Below are the code and all the weights of a small trained network. Each question names an input and a class and asks about switching units off, where a switched-off unit gives its printed mean instead of its output.

import numpy as np


def w(rows, s, z=0):
    codes = np.array(rows[::2]) - 128.0
    scale = np.full(codes.shape[1], s)
    scale[-1] = z or s
    return codes * scale


def f(y):
    return y / 2 * (1 + np.tanh(0.7978845608 * (y + 0.044715 * y**3)))


def log_softmax(a):
    a = a - a.max(-1, keepdims=True)
    return a - np.log(np.exp(a).sum(-1, keepdims=True))


def net(x, mask):
    res = np.array(x, float).reshape(1, 8) / 4 @ E
    y = f(res @ A[0][:, :-1].T + A[0][:, -1])
    res = res + np.where(mask, y, B[0][:, -1]) @ B[0][:, :-1]
    return log_softmax(res[-1] @ U[:, :-1].T + U[:, -1])


A, B = {}, {}
E = w([
[209,189,179],'x0',
[133,253,96],'x1',
[153,129,54],'x2',
[120,99,159],'x3',
[126,183,51],'x4',
[126,102,79],'x5',
[106,189,173],'x6',
[37,116,168],'x7',
],0.0077)
A[0] = w([
[167,127,191,115],'n1',
[254,143,88,206],'n2',
[118,124,90,88],'n3',
[97,75,192,209],'n4',
[75,77,131,138],'n5',
[137,154,142,80],'n6',
[136,163,151,240],'n7',
[188,100,158,127],'n8',
[110,162,127,86],'n9',
[94,218,127,196],'n10',
[173,134,178,92],'n11',
[69,171,121,209],'n12',
[99,194,149,254],'n13',
[189,153,132,91],'n14',
[119,130,98,83],'n15',
[143,150,53,219],'n16',
],0.014,0.0068)
B[0] = w([
[125,171,193,159],'n1',
[183,172,149,255],'n2',
[103,97,130,135],'n3',
[213,104,106,240],'n4',
[153,55,163,196],'n5',
[96,122,105,127],'n6',
[150,254,143,201],'n7',
[135,149,147,160],'n8',
[149,83,107,134],'n9',
[140,168,70,228],'n10',
[69,169,157,147],'n11',
[168,129,18,203],'n12',
[180,192,133,232],'n13',
[95,139,155,156],'n14',
[90,98,115,128],'n15',
[170,182,114,231],'n16',
],0.0086,0.0094)
U = w([
[196,75,94,161],'0',
[177,149,235,171],'1',
[92,172,176,3],'2',
[255,222,80,194],'3',
],0.01,0.0054)

Each question gives the input, the list of numbers given to net, and the class t.
The units are the neurons (one row each of A and B). Each row of codes is followed by its name. A weight is (code - 128) times the scale printed after its matrix; where a second scale follows, it is the last column's (A, B and U).
mask holds one flag per neuron, in row order. A switched-off neuron (its flag False) gives its mean, the last column of its row in B, instead of its output. The means were averaged over made-up inputs and are rounded, as every weight is.
A unit's drop is (log p(t) with every unit on - log p(t) with that unit switched off) / (log p(t) with every unit on - log p(t) with every unit switched off).
The circuit of an input: a set's keep is (log p(t) with only the set's units on - log p(t) with every unit switched off) / (log p(t) with every unit on - log p(t) with every unit switched off). Starting from the 12 units with the biggest drops (on a tie, the unit counted first), units are removed one at a time, each time the one whose removal leaves the highest keep (on an exact tie, the one counted first), for as long as the keep stays at least 0.8.
circuit, biggest first: the units of the circuit, biggest drop first
most important unit: the unit with the biggest drop
top k neurons: the k neurons with the biggest drops, biggest first
drop of u: that unit's drop, to one decimal
input [-4,-4,-6,-5,-4,8,4,-7], class 1: circuit, biggest first	(n12, n10)
input [-6,6,-8,7,-8,-6,2,2], class 3: top 3 neurons	(n4, n12, n13)
input [-7,-5,-3,3,-6,1,3,-3], class 0: most important unit	n4
input [8,-2,0,6,-2,5,-1,-2], class 1: circuit, biggest first	(n12, n10, n16)
input [8,-8,6,0,-7,5,-7,3], class 1: circuit, biggest first	(n12, n10)
input [7,-5,2,1,1,-1,-4,-1], class 1: circuit, biggest first	(n12, n10, n13)
input [-5,-7,0,-6,2,3,3,-6], class 0: top 2 neurons	(n7, n13)
input [0,-8,-6,-5,0,5,3,-7], class 1: top 2 neurons	(n12, n10)
input [-3,-5,5,2,-6,-7,3,0], class 1: top 3 neurons	(n12, n10, n1)
input [6,-5,7,5,-6,-3,-4,3], class 1: drop of n1	0.1
input [-5,-2,-2,-4,-8,-2,-1,8], class 0: drop of n4	0.2
input [-6,6,0,-6,-3,6,-8,8], class 0: drop of n9	0.0
input [-4,-6,-1,3,-4,-1,2,2], class 0: drop of n4	0.4
